[[-17 -15  -5   4  19  10   6  33  -7 -18]
 [  9   5   4  -3  -9  -9  -2  -2   3   2]
 [ -4   1  -2   1  12  16   6 -18  -8  10]]
->
[[-15  -5   4  19  10   6  33  -7 -18 -17]
 [  5   4  -3  -9  -9  -2  -2   3   2   9]
 [  1  -2   1  12  16   6 -18  -8  10  -4]]

[[-19  20]
 [-19  17]
 [ 12 -14]
 [-18  14]
 [-30  41]
 [-19  21]]
->
[[ 20 -19]
 [ 17 -19]
 [-14  12]
 [ 14 -18]
 [ 41 -30]
 [ 21 -19]]

[[-18   3  23]
 [-21  36 -31]
 [-25 -20  34]
 [ 35  34  22]
 [-32  13 -15]
 [-30 -20  11]
 [-19 -35 -33]
 [-11  -3 -37]
 [ -6 -36  -8]]
->
[[  3  23 -18]
 [ 36 -31 -21]
 [-20  34 -25]
 [ 34  22  35]
 [ 13 -15 -32]
 [-20  11 -30]
 [-35 -33 -19]
 [ -3 -37 -11]
 [-36  -8  -6]]

[[ 18  -1]
 [ 33   0]
 [ 26   1]
 [  4   0]
 [ 42  -1]
 [-30   0]
 [  6   2]
 [ 30   1]
 [-39   1]
 [ 38  -1]]
->
[[ -1  18]
 [  0  33]
 [  1  26]
 [  0   4]
 [ -1  42]
 [  0 -30]
 [  2   6]
 [  1  30]
 [  1 -39]
 [ -1  38]]

[[  2  -1   0  16 -19]
 [ 19  -2   0  11 -15]
 [ 23  -2   0  28 -36]
 [  5   0   0   1  -1]
 [ 16  -2   0  14 -18]
 [  7  -1   0  13 -16]
 [ -8   0  -1   0   0]
 [ -5   1   0 -11  14]
 [ 11   0   1 -13  15]
 [-20   1  -1   4  -3]
 [ 21  -1   1   8 -11]]
->
[[ -1   0  16 -19   2]
 [ -2   0  11 -15  19]
 [ -2   0  28 -36  23]
 [  0   0   1  -1   5]
 [ -2   0  14 -18  16]
 [ -1   0  13 -16   7]
 [  0  -1   0   0  -8]
 [  1   0 -11  14  -5]
 [  0   1 -13  15  11]
 [  1  -1   4  -3 -20]
 [ -1   1   8 -11  21]]

[[-18 -14  12]
 [-34 -34  13]
 [  2  -7   4]
 [-17 -14   7]
 [-15 -13   4]
 [ -4  -2   3]
 [ 19  16  -9]
 [ 18   9   6]
 [-10  -8  -1]
 [ -8 -12  11]]
->
[[-14  12 -18]
 [-34  13 -34]
 [ -7   4   2]
 [-14   7 -17]
 [-13   4 -15]
 [ -2   3  -4]
 [ 16  -9  19]
 [  9   6  18]
 [ -8  -1 -10]
 [-12  11  -8]]

[[ -3   3  -1]
 [  3   2  -1]
 [  4   0   4]
 [  3  16 -11]
 [-10 -19  25]
 [ -1  -1   4]
 [ 10 -39  21]
 [  2   9  -6]
 [ -3  -8   9]
 [  7 -20   6]
 [  2  -4   1]
 [  1  -3   8]]
->
[[  3  -1  -3]
 [  2  -1   3]
 [  0   4   4]
 [ 16 -11   3]
 [-19  25 -10]
 [ -1   4  -1]
 [-39  21  10]
 [  9  -6   2]
 [ -8   9  -3]
 [-20   6   7]
 [ -4   1   2]
 [ -3   8   1]]

[[ -8   0]
 [-34  -1]
 [ -8   0]
 [  8   2]
 [-17   1]
 [-15   2]
 [-23  -1]
 [ 34   2]
 [ 18  -3]
 [-16  -1]]
->
[[  0  -8]
 [ -1 -34]
 [  0  -8]
 [  2   8]
 [  1 -17]
 [  2 -15]
 [ -1 -23]
 [  2  34]
 [ -3  18]
 [ -1 -16]]

[[-17  -1 -16   1 -13   4   0 -13 -13   2]
 [-18  -1 -17   4 -13  18   5 -13 -13  13]
 [-34  -3 -33  -2 -18  25   0 -27 -26  14]
 [ -5  -5  -2  -7   6   9  -4  -5  -2   5]
 [-15  -1 -16   0  -9  13   0 -11 -13   6]
 [-14   0 -14   0  -9   7   1 -11 -11   4]
 [ -6   1  -4   7 -10  -4   7  -3  -1   3]
 [ 20   0  17  -7  18  -7  -7  14  12 -10]
 [ 10  -4  12  -8  18  10  -3   7   9   5]]
->
[[ -1 -16   1 -13   4   0 -13 -13   2 -17]
 [ -1 -17   4 -13  18   5 -13 -13  13 -18]
 [ -3 -33  -2 -18  25   0 -27 -26  14 -34]
 [ -5  -2  -7   6   9  -4  -5  -2   5  -5]
 [ -1 -16   0  -9  13   0 -11 -13   6 -15]
 [  0 -14   0  -9   7   1 -11 -11   4 -14]
 [  1  -4   7 -10  -4   7  -3  -1   3  -6]
 [  0  17  -7  18  -7  -7  14  12 -10  20]
 [ -4  12  -8  18  10  -3   7   9   5  10]]
